Below is a small trained network, with its code and all its weights. Each question gives an input and a class and asks what happens when units are switched off, that is, made to give their printed mean instead of their output.

import numpy as np


def w(rows, s, z=0):
    codes = np.array(rows[::2]) - 128.0
    scale = np.full(codes.shape[1], s)
    scale[-1] = z or s
    return codes * scale


def f(y):
    return y / 2 * (1 + np.tanh(0.7978845608 * (y + 0.044715 * y**3)))


def log_softmax(a):
    a = a - a.max(-1, keepdims=True)
    return a - np.log(np.exp(a).sum(-1, keepdims=True))


def net(x, mask):
    res = np.array(x, float).reshape(1, 3) / 4 @ E
    y = f(res @ A[0][:, :-1].T + A[0][:, -1])
    res = res + np.where(mask, y, B[0][:, -1]) @ B[0][:, :-1]
    return log_softmax(res[-1] @ U[:, :-1].T + U[:, -1])


A, B = {}, {}
E = w([
[84,31,124,1,66,75,187,130,218],'x0',
[131,18,17,180,172,89,81,210,218],'x1',
[208,75,95,167,209,32,225,60,55],'x2',
],0.0089)
A[0] = w([
[150,40,153,32,100,117,182,140,184,19],'N0',
[166,142,118,188,176,196,73,169,66,36],'N1',
[255,100,84,139,177,7,168,88,39,241],'N2',
[119,176,111,82,56,188,65,217,149,9],'N3',
[122,172,120,184,81,207,29,128,160,109],'N4',
[127,100,165,63,20,221,87,186,143,58],'N5',
[87,157,189,107,104,184,188,39,104,67],'N6',
[130,54,90,168,146,118,128,207,117,47],'N7',
[157,53,72,212,153,113,66,192,172,121],'N8',
[88,62,43,165,182,118,86,191,161,98],'N9',
[169,121,111,114,172,23,192,94,54,4],'N10',
[176,240,155,230,148,132,57,127,9,171],'N11',
[62,185,146,142,110,148,137,192,163,254],'N12',
[95,187,169,78,157,151,224,116,53,129],'N13',
[182,180,101,197,177,172,115,141,132,32],'N14',
[131,72,221,5,23,75,187,108,159,201],'N15',
[121,169,217,63,149,165,144,63,74,102],'N16',
],0.0082,0.0074)
B[0] = w([
[166,130,167,78,200,103,114,172,248,171],'N0',
[140,155,156,10,211,112,134,129,246,160],'N1',
[103,122,127,193,124,133,176,195,79,249],'N2',
[59,207,99,113,188,42,210,104,162,164],'N3',
[88,130,140,183,157,101,179,173,145,171],'N4',
[59,186,127,153,156,78,174,177,127,177],'N5',
[97,166,88,88,58,140,142,80,193,172],'N6',
[87,208,77,69,89,101,165,53,159,154],'N7',
[153,131,53,119,74,183,126,83,125,192],'N8',
[133,160,55,96,76,176,98,80,124,184],'N9',
[37,200,143,149,183,52,200,136,133,176],'N10',
[214,87,145,134,136,152,109,168,196,228],'N11',
[105,58,132,211,91,144,123,169,33,188],'N12',
[105,172,86,134,75,185,151,80,130,185],'N13',
[142,213,170,15,214,51,178,75,199,152],'N14',
[203,96,153,140,144,174,77,180,171,228],'N15',
[116,158,70,92,82,160,99,79,156,185],'N16',
],0.012,0.018)
U = w([
[134,198,70,62,14,204,119,18,161,93],'0',
[241,128,195,59,215,134,80,169,239,51],'1',
[35,190,152,162,179,69,197,157,102,57],'2',
[213,46,148,202,60,237,53,200,33,218],'3',
[69,59,227,16,212,74,25,11,53,2],'4',
],0.012,0.0085)

Each question gives the input, the list of numbers given to net, and the class t.
The units are the neurons (one row each of A and B). Each row of codes is followed by its name. A weight is (code - 128) times the scale printed after its matrix; where a second scale follows, it is the last column's (A, B and U).
mask holds one flag per neuron, in row order. A switched-off neuron (its flag False) gives its mean, the last column of its row in B, instead of its output. The means were averaged over made-up inputs and are rounded, as every weight is.
A unit's drop is (log p(t) with every unit on - log p(t) with that unit switched off) / (log p(t) with every unit on - log p(t) with every unit switched off).
The circuit of an input: a set's keep is (log p(t) with only the set's units on - log p(t) with every unit switched off) / (log p(t) with every unit on - log p(t) with every unit switched off). Starting from the 12 units with the biggest drops (on a tie, the unit counted first), units are removed one at a time, each time the one whose removal leaves the highest keep (on an exact tie, the one counted first), for as long as the keep stays at least 0.8.
units of the circuit, in order: the units of the circuit, biggest drop first
top k neurons: the k neurons with the biggest drops, biggest first
drop when u is switched off: that unit's drop, to one decimal
input [4,4,-5], class 2: units of the circuit, in order => (N5)
input [6,2,7], class 2: top 2 neurons => (N2 N10)
input [-7,-6,5], class 1: top 2 neurons => (N11 N1)
input [6,-2,-7], class 2: top 4 neurons => (N5 N3 N11 N12)
input [2,6,6], class 0: top 2 neurons => (N8 N9)
input [-7,5,-8], class 2: top 4 neurons => (N4 N3 N15 N12)
input [4,5,-4], class 0: top 2 neurons => (N9 N11)
input [-4,-2,2], class 1: top 2 neurons => (N12 N11)
input [3,-2,-2], class 3: top 2 neurons => (N1 N14)
input [-3,2,0], class 3: top 3 neurons => (N0 N3 N10)
input [8,8,-1], class 0: top 3 neurons => (N9 N8 N7)
input [-5,2,-6], class 2: top 2 neurons => (N15 N4)
input [-6,-8,7], class 0: top 3 neurons => (N16 N13 N6)
input [-6,-5,4], class 1: units of the circuit, in order => (N11)
input [2,-1,3], class 3: top 2 neurons => (N3 N5)
input [-3,-1,-1], class 3: top 2 neurons => (N0 N3)
input [-3,-1,3], class 3: drop when N2 is switched off => 0.4
input [8,-3,6], class 1: drop when N15 is switched off => 2.7
input [4,3,7], class 2: drop when N10 is switched off => 0.1
input [-8,0,8], class 1: drop when N15 is switched off => 0.0
input [-7,-5,-3], class 1: units of the circuit, in order => (N11)
